Below is a small trained network, with its code and all its weights. Each question gives an input and a class and asks what happens when units are switched off, that is, made to give their printed mean instead of their output.

import numpy as np


def w(rows, s, z=0):
    codes = np.array(rows[::2]) - 128.0
    scale = np.full(codes.shape[1], s)
    scale[-1] = z or s
    return codes * scale


def norm(h):
    return h / np.sqrt((h * h).mean(-1, keepdims=True) + 1e-5)


def f(y):
    return np.maximum(y, 0)


def log_softmax(a):
    a = a - a.max(-1, keepdims=True)
    return a - np.log(np.exp(a).sum(-1, keepdims=True))


def net(x, mask):
    res = np.array(x, float).reshape(1, 5) / 4 @ E
    u = 0
    for l in range(3):
        y = f(norm(res) @ A[l][:, :-1].T + A[l][:, -1])
        res = res + np.where(mask[u : u + 10], y, B[l][:, -1]) @ B[l][:, :-1]
        u += 10
    return log_softmax(norm(res)[-1] @ U[:, :-1].T + U[:, -1])


A, B = {}, {}
E = w([
[142,53,156,127,96,66,201,126,129,97,50],'x0',
[47,85,172,132,135,102,236,177,101,126,206],'x1',
[1,189,161,124,137,34,112,88,158,122,130],'x2',
[40,89,137,121,228,159,165,173,16,29,58],'x3',
[124,92,187,135,98,156,104,137,29,194,67],'x4',
],0.00078)
A[0] = w([
[57,167,112,114,194,79,168,151,193,59,175,59],'L0N1',
[55,59,136,29,192,143,245,193,119,50,212,82],'L0N2',
[32,165,119,184,194,74,142,186,155,56,180,57],'L0N3',
[94,147,147,232,113,138,106,98,112,158,87,3],'L0N4',
[110,151,176,117,172,207,95,104,21,186,173,45],'L0N5',
[56,220,171,27,139,63,75,13,179,159,92,147],'L0N6',
[41,85,112,67,190,114,219,184,100,72,201,60],'L0N7',
[66,161,144,122,181,206,79,115,10,181,190,63],'L0N8',
[174,151,147,74,98,163,82,68,122,147,60,128],'L0N9',
[78,76,224,142,66,57,157,135,93,147,45,69],'L0N10',
],0.0013,0.0024)
B[0] = w([
[93,148,120,65,131,147,152,109,110,96,126,163],'L0N1',
[135,106,96,219,148,35,116,170,103,108,134,199],'L0N2',
[7,188,51,34,128,167,181,29,181,18,124,164],'L0N3',
[135,135,88,135,170,151,116,146,173,134,162,128],'L0N4',
[92,170,122,150,174,185,54,226,67,179,203,151],'L0N5',
[127,99,99,218,146,102,133,203,120,108,163,252],'L0N6',
[184,121,103,176,146,89,47,148,132,103,58,177],'L0N7',
[76,153,148,85,178,201,46,240,52,180,167,166],'L0N8',
[122,115,100,189,161,105,121,209,159,92,131,197],'L0N9',
[61,61,214,85,20,33,191,93,112,182,47,174],'L0N10',
],0.0018,0.0016)
A[1] = w([
[224,106,121,73,126,234,147,84,117,147,35,35],'L1N1',
[165,181,121,95,105,137,80,93,190,173,190,55],'L1N2',
[70,99,248,113,93,60,163,121,83,176,83,36],'L1N3',
[21,134,121,103,206,192,134,157,27,54,70,138],'L1N4',
[91,68,211,92,86,80,196,110,107,150,79,13],'L1N5',
[78,199,143,115,143,93,77,54,189,113,85,48],'L1N6',
[157,150,144,125,49,106,119,98,188,212,214,11],'L1N7',
[89,158,208,86,167,201,127,111,28,186,158,5],'L1N8',
[99,70,253,105,62,73,177,107,85,186,88,15],'L1N9',
[101,75,236,108,69,63,174,110,95,164,65,21],'L1N10',
],0.0018,0.0013)
B[1] = w([
[58,84,41,131,110,196,44,167,227,24,56,174],'L1N1',
[146,81,197,128,94,100,175,127,93,166,110,196],'L1N2',
[86,79,193,202,41,62,210,176,90,86,57,192],'L1N3',
[152,136,157,132,72,125,151,93,160,182,192,253],'L1N4',
[55,114,184,198,56,65,135,170,91,131,79,178],'L1N5',
[146,118,115,150,188,80,105,137,57,129,82,165],'L1N6',
[189,104,210,100,58,197,222,74,147,199,211,201],'L1N7',
[54,132,169,91,177,159,29,202,95,207,135,161],'L1N8',
[43,65,222,197,17,41,187,185,85,121,34,187],'L1N9',
[49,71,232,207,3,37,205,194,65,131,60,189],'L1N10',
],0.0023,0.0019)
A[2] = w([
[201,146,176,74,72,131,188,36,181,209,187,44],'L2N1',
[158,113,168,95,40,120,142,36,183,189,120,85],'L2N2',
[121,141,150,57,171,201,99,143,38,234,168,60],'L2N3',
[139,86,84,127,197,80,231,101,85,80,162,52],'L2N4',
[156,214,84,155,192,6,68,71,158,103,85,86],'L2N5',
[41,191,124,35,146,118,185,65,166,67,169,68],'L2N6',
[38,183,134,44,148,115,183,49,172,70,161,51],'L2N7',
[165,89,86,48,117,215,102,109,167,84,41,61],'L2N8',
[192,80,132,125,180,109,231,137,66,89,166,4],'L2N9',
[175,134,168,99,97,139,146,77,160,201,181,56],'L2N10',
],0.0023,0.002)
B[2] = w([
[226,185,202,93,7,230,241,31,223,185,203,249],'L2N1',
[104,174,149,86,119,173,205,105,114,113,173,232],'L2N2',
[67,173,197,40,193,175,70,171,102,174,178,206],'L2N3',
[186,120,83,156,184,170,150,141,58,156,214,173],'L2N4',
[172,136,185,73,172,87,102,78,148,196,67,207],'L2N5',
[34,182,8,47,132,66,195,26,50,16,145,180],'L2N6',
[27,214,10,36,166,44,188,15,46,3,175,177],'L2N7',
[101,91,62,177,84,147,56,147,217,59,94,191],'L2N8',
[234,67,107,205,208,153,184,169,75,174,186,150],'L2N9',
[174,160,183,82,48,190,195,71,184,169,154,211],'L2N10',
],0.0031,0.0018)
U = w([
[6,249,4,6,235,10,231,5,27,7,224,155],'0',
[229,229,203,66,250,8,7,24,215,239,7,5],'1',
[247,237,242,30,6,247,247,9,250,246,248,196],'2',
[211,17,6,222,80,251,4,221,252,10,6,133],'3',
[10,15,254,249,5,5,242,242,14,129,9,194],'4',
[9,199,239,10,248,252,6,253,5,252,238,153],'5',
[251,8,18,250,250,166,249,241,9,92,247,38],'6',
],0.0042,0.003)

Each question gives the input, the list of numbers given to net, and the class t.
The units are the neurons (one row each of A and B). Each row of codes is followed by its name. A weight is (code - 128) times the scale printed after its matrix; where a second scale follows, it is the last column's (A, B and U).
mask holds one flag per neuron, layer by layer. A switched-off neuron (its flag False) gives its mean, the last column of its row in B, instead of its output. The means were averaged over made-up inputs and are rounded, as every weight is.
A unit's drop is (log p(t) with every unit on - log p(t) with that unit switched off) / (log p(t) with every unit on - log p(t) with every unit switched off).
The circuit of an input: a set's keep is (log p(t) with only the set's units on - log p(t) with every unit switched off) / (log p(t) with every unit on - log p(t) with every unit switched off). Starting from the 12 units with the biggest drops (on a tie, the unit counted first), units are removed one at a time, each time the one whose removal leaves the highest keep (on an exact tie, the one counted first), for as long as the keep stays at least 0.8.
units of the circuit, in order: the units of the circuit, biggest drop first
most important unit: the unit with the biggest drop
k most important neurons: the k neurons with the biggest drops, biggest first
k most important neurons of layer l: the k neurons of layer l with the biggest drops, biggest first
drop when u is switched off: that unit's drop, to one decimal
input [0,8,-4,5,1], class 6: most important neuron	[L0N2]
input [6,4,5,8,-6], class 0: units of the circuit, in order	[L0N3; L2N7]
input [-5,3,6,4,7], class 5: units of the circuit, in order	[L0N8; L1N8]
input [7,5,-3,8,-5], class 6: units of the circuit, in order	[L2N4; L2N9]
input [-7,-2,-7,-2,-2], class 3: 3 most important neurons	[L1N1; L1N4; L2N8]
input [-4,-8,6,8,1], class 1: 2 most important neurons of layer 2	[L2N5; L2N2]
input [0,7,-5,4,-8], class 6: 4 most important neurons	[L0N2; L0N7; L2N9; L2N4]
input [7,-6,-7,1,8], class 3: 2 most important neurons	[L1N1; L2N8]
input [-1,-6,0,4,-1], class 3: 2 most important neurons	[L0N2; L2N8]
input [-6,-4,-7,0,5], class 5: 3 most important neurons	[L2N3; L0N5; L0N8]
input [2,2,2,7,-1], class 0: 2 most important neurons of layer 0	[L0N3; L0N1]
input [1,4,4,-3,-1], class 0: 2 most important neurons	[L0N3; L0N6]
input [4,5,-4,3,-2], class 6: 2 most important neurons of layer 0	[L0N2; L0N7]
input [-1,8,-2,2,-7], class 0: most important neuron	[L0N3]
input [0,1,-7,6,1], class 6: 3 most important neurons	[L0N2; L2N9; L1N4]
input [4,-1,-4,-3,1], class 3: drop when L1N1 is switched off	0.7
input [-1,2,4,6,-1], class 0: drop when L0N10 is switched off	0.0
input [3,-8,1,4,1], class 3: drop when L1N1 is switched off	0.1
input [4,-8,-8,-3,-8], class 3: drop when L1N1 is switched off	0.1
input [6,-5,-7,-4,-5], class 3: most important unit	L1N1
